Here is a tiny trained network, its code and every weight. The questions are about switching its units off for an input and a target symbol, where a switched-off unit gives its printed mean instead of its output.

import numpy as np


def w(rows, s, z=0):
    codes = np.array(rows[::2]) - 128.0
    scale = np.full(codes.shape[1], s)
    scale[-1] = z or s
    return codes * scale


def norm(h):
    return h / np.sqrt((h * h).mean(-1, keepdims=True) + 1e-5)


def f(y):
    return np.maximum(y, 0)


def softmax(a):
    e = np.exp(a - a.max(-1, keepdims=True))
    return e / e.sum(-1, keepdims=True)


def log_softmax(a):
    a = a - a.max(-1, keepdims=True)
    return a - np.log(np.exp(a).sum(-1, keepdims=True))


def net(x, mask):
    ids = ['αβγδζηλμξπστφψω'.index(c) for c in x.split()]
    T = len(ids)
    res = E[ids] + P[:T]
    r = norm(res)
    for j in range(2):
        rows = slice(4 * j, 4 * j + 4)
        q, k, v = (r @ M[0][rows].T for M in (Q, K, V))
        z = softmax(np.where(np.tri(T) > 0, q @ k.T / 4**0.5, -1e9)) @ v
        o = O[0][rows]
        res = res + np.where(mask[j], z, o[:, -1]) @ o[:, :-1]
    y = f(norm(res) @ A[0][:, :-1].T + A[0][:, -1])
    res = res + np.where(mask[2:6], y, B[0][:, -1]) @ B[0][:, :-1]
    return log_softmax(norm(res)[-1] @ U[:, :-1].T + U[:, -1])


Q, K, V, O, A, B = {}, {}, {}, {}, {}, {}
E = w([
[183,196,94,30,150,119,114],'α',
[81,163,49,141,101,103,132],'β',
[99,169,20,88,130,97,101],'γ',
[120,181,54,94,101,39,108],'δ',
[173,190,184,118,200,56,172],'ζ',
[105,184,92,117,166,162,108],'η',
[61,138,98,119,71,156,121],'λ',
[140,93,230,142,85,50,183],'μ',
[167,89,156,10,64,137,114],'ξ',
[156,88,196,76,87,69,141],'π',
[100,96,145,93,220,135,111],'σ',
[196,201,171,184,151,189,236],'τ',
[137,203,118,156,166,200,172],'φ',
[17,38,162,114,121,164,145],'ψ',
[212,119,103,7,125,191,122],'ω',
],0.011)
P = w([
[184,28,163,214,140,174,157],'0',
[2,232,166,127,111,131,94],'1',
[19,214,152,120,121,136,125],'2',
[33,183,134,122,122,142,130],'3',
[40,158,111,117,130,138,155],'4',
[51,138,94,119,134,142,174],'5',
[60,123,84,132,136,137,200],'6',
[61,95,72,129,147,134,217],'7',
[74,73,76,131,144,135,246],'8',
],0.0068)
Q[0] = w([
[195,47,118,206,163,144,39],'H1',
[62,84,127,115,122,118,124],'H1',
[113,176,166,155,101,119,18],'H1',
[75,169,143,59,183,96,147],'H1',
[192,112,147,208,123,130,1],'H2',
[171,116,113,130,84,160,190],'H2',
[128,195,116,123,79,103,88],'H2',
[116,126,141,123,138,173,112],'H2',
],0.0083)
K[0] = w([
[161,193,195,153,62,66,44],'H1',
[137,142,71,140,192,146,194],'H1',
[63,210,227,51,140,85,123],'H1',
[74,131,41,95,121,233,255],'H1',
[5,223,132,146,130,161,47],'H2',
[137,62,118,151,204,122,88],'H2',
[67,126,179,53,165,124,195],'H2',
[139,142,139,122,109,74,62],'H2',
],0.0067)
V[0] = w([
[3,51,185,157,138,155,108],'H1',
[131,148,203,84,237,121,136],'H1',
[140,91,200,48,66,132,207],'H1',
[137,235,182,245,153,219,160],'H1',
[111,105,254,167,174,104,174],'H2',
[103,37,173,94,58,83,25],'H2',
[102,105,143,41,186,190,113],'H2',
[104,106,75,199,208,114,38],'H2',
],0.0089)
O[0] = w([
[9,20,135,145,113,131,177,253],'H1',
[173,59,133,43,204,53,228,106],'H1',
[58,201,219,22,93,129,210,6],'H1',
[206,91,67,146,84,175,215,241],'H1',
[173,137,192,248,155,125,85,92],'H2',
[226,47,84,114,62,78,88,79],'H2',
[142,92,117,81,182,254,75,46],'H2',
[108,126,27,144,191,79,143,72],'H2',
],0.0083,0.0027)
A[0] = w([
[56,92,223,174,135,203,74,141],'N1',
[165,96,82,137,113,190,230,174],'N2',
[130,88,171,65,168,63,57,57],'N3',
[255,174,74,117,211,89,110,247],'N4',
],0.0067,0.0011)
B[0] = w([
[142,120,121,115,241,130,71,205],'N1',
[196,132,147,59,41,93,140,255],'N2',
[193,45,139,80,155,51,66,162],'N3',
[134,113,190,1,246,39,183,191],'N4',
],0.0061,0.0048)
U = w([
[113,196,148,29,172,167,117,106],'α',
[66,152,65,196,80,173,99,107],'β',
[127,193,31,128,173,100,26,102],'γ',
[98,174,94,99,87,2,134,254],'δ',
[128,188,193,176,222,96,151,77],'ζ',
[197,115,33,149,135,184,180,139],'η',
[21,80,140,154,71,189,139,148],'λ',
[134,123,203,212,104,66,132,59],'μ',
[165,86,183,87,57,128,48,142],'ξ',
[175,98,210,176,91,76,82,121],'π',
[132,57,89,124,236,110,132,144],'σ',
[126,222,181,169,162,139,185,100],'τ',
[155,185,130,146,109,186,227,112],'φ',
[67,32,122,125,178,99,141,115],'ψ',
[134,158,158,43,111,181,65,121],'ω',
],0.0089,0.0041)

Each question gives the input, a string of symbols that net reads in full, and the target symbol t.
The units are the heads (4 rows each of Q, K, V and O) and the neurons (one row each of A and B). Each row of codes is followed by its name. A weight is (code - 128) times the scale printed after its matrix; where a second scale follows, it is the last column's (O, A, B and U).
mask holds one flag per unit, heads first, then neurons. A switched-off unit (its flag False) gives its mean, the last column of its rows in O or B, instead of its output. The means were averaged over made-up inputs and are rounded, as every weight is.
A unit's drop is (log p(t) with every unit on - log p(t) with that unit switched off) / (log p(t) with every unit on - log p(t) with every unit switched off).
The circuit of an input: a set's keep is (log p(t) with only the set's units on - log p(t) with every unit switched off) / (log p(t) with every unit on - log p(t) with every unit switched off). Starting from all 6 units, units are removed one at a time, each time the one whose removal leaves the highest keep (on an exact tie, the one counted first), for as long as the keep stays at least 0.8.
circuit, biggest first: the units of the circuit, biggest drop first
unit that matters most: the unit with the biggest drop
heads that matter: for each layer, one digit per head in row order, 1 if its drop is at least 0.15 and else 0, layers parted by /
drop of u: that unit's drop, to one decimal
input η σ τ, target η: circuit, biggest first => [H1]
input γ ζ δ μ γ, target γ: heads that matter => 10
input ω δ δ, target α: heads that matter => 11
input γ μ λ η η δ δ λ, target β: heads that matter => 10
input π α δ δ δ η μ, target π: heads that matter => 01
input σ γ π σ γ σ ξ, target σ: heads that matter => 11
input σ σ γ, target σ: circuit, biggest first => [H2, H1]
input π γ σ β ζ, target π: heads that matter => 01
input φ ξ β, target η: heads that matter => 10
input δ γ α σ ω β σ σ, target δ: heads that matter => 01
input τ ξ ξ ψ τ δ δ, target φ: heads that matter => 11
input η σ δ δ ξ, target η: heads that matter => 10
input β δ ζ δ, target β: heads that matter => 10
input σ σ λ, target ψ: heads that matter => 10
input η τ η η, target η: heads that matter => 10
input λ ψ ξ, target λ: heads that matter => 10
input β φ ξ ξ δ β λ δ β, target β: circuit, biggest first => [H1]
input δ λ λ γ π ω ω, target α: heads that matter => 10
input γ σ δ δ, target γ: drop of H1 => 0.6
input δ ω η σ δ δ σ, target δ: drop of H2 => 0.8
input σ σ δ φ σ α, target σ: unit that matters most => H2
input π δ λ δ σ σ δ λ μ, target π: drop of H2 => 1.7
input μ ψ η π, target π: drop of N4 => 0.0
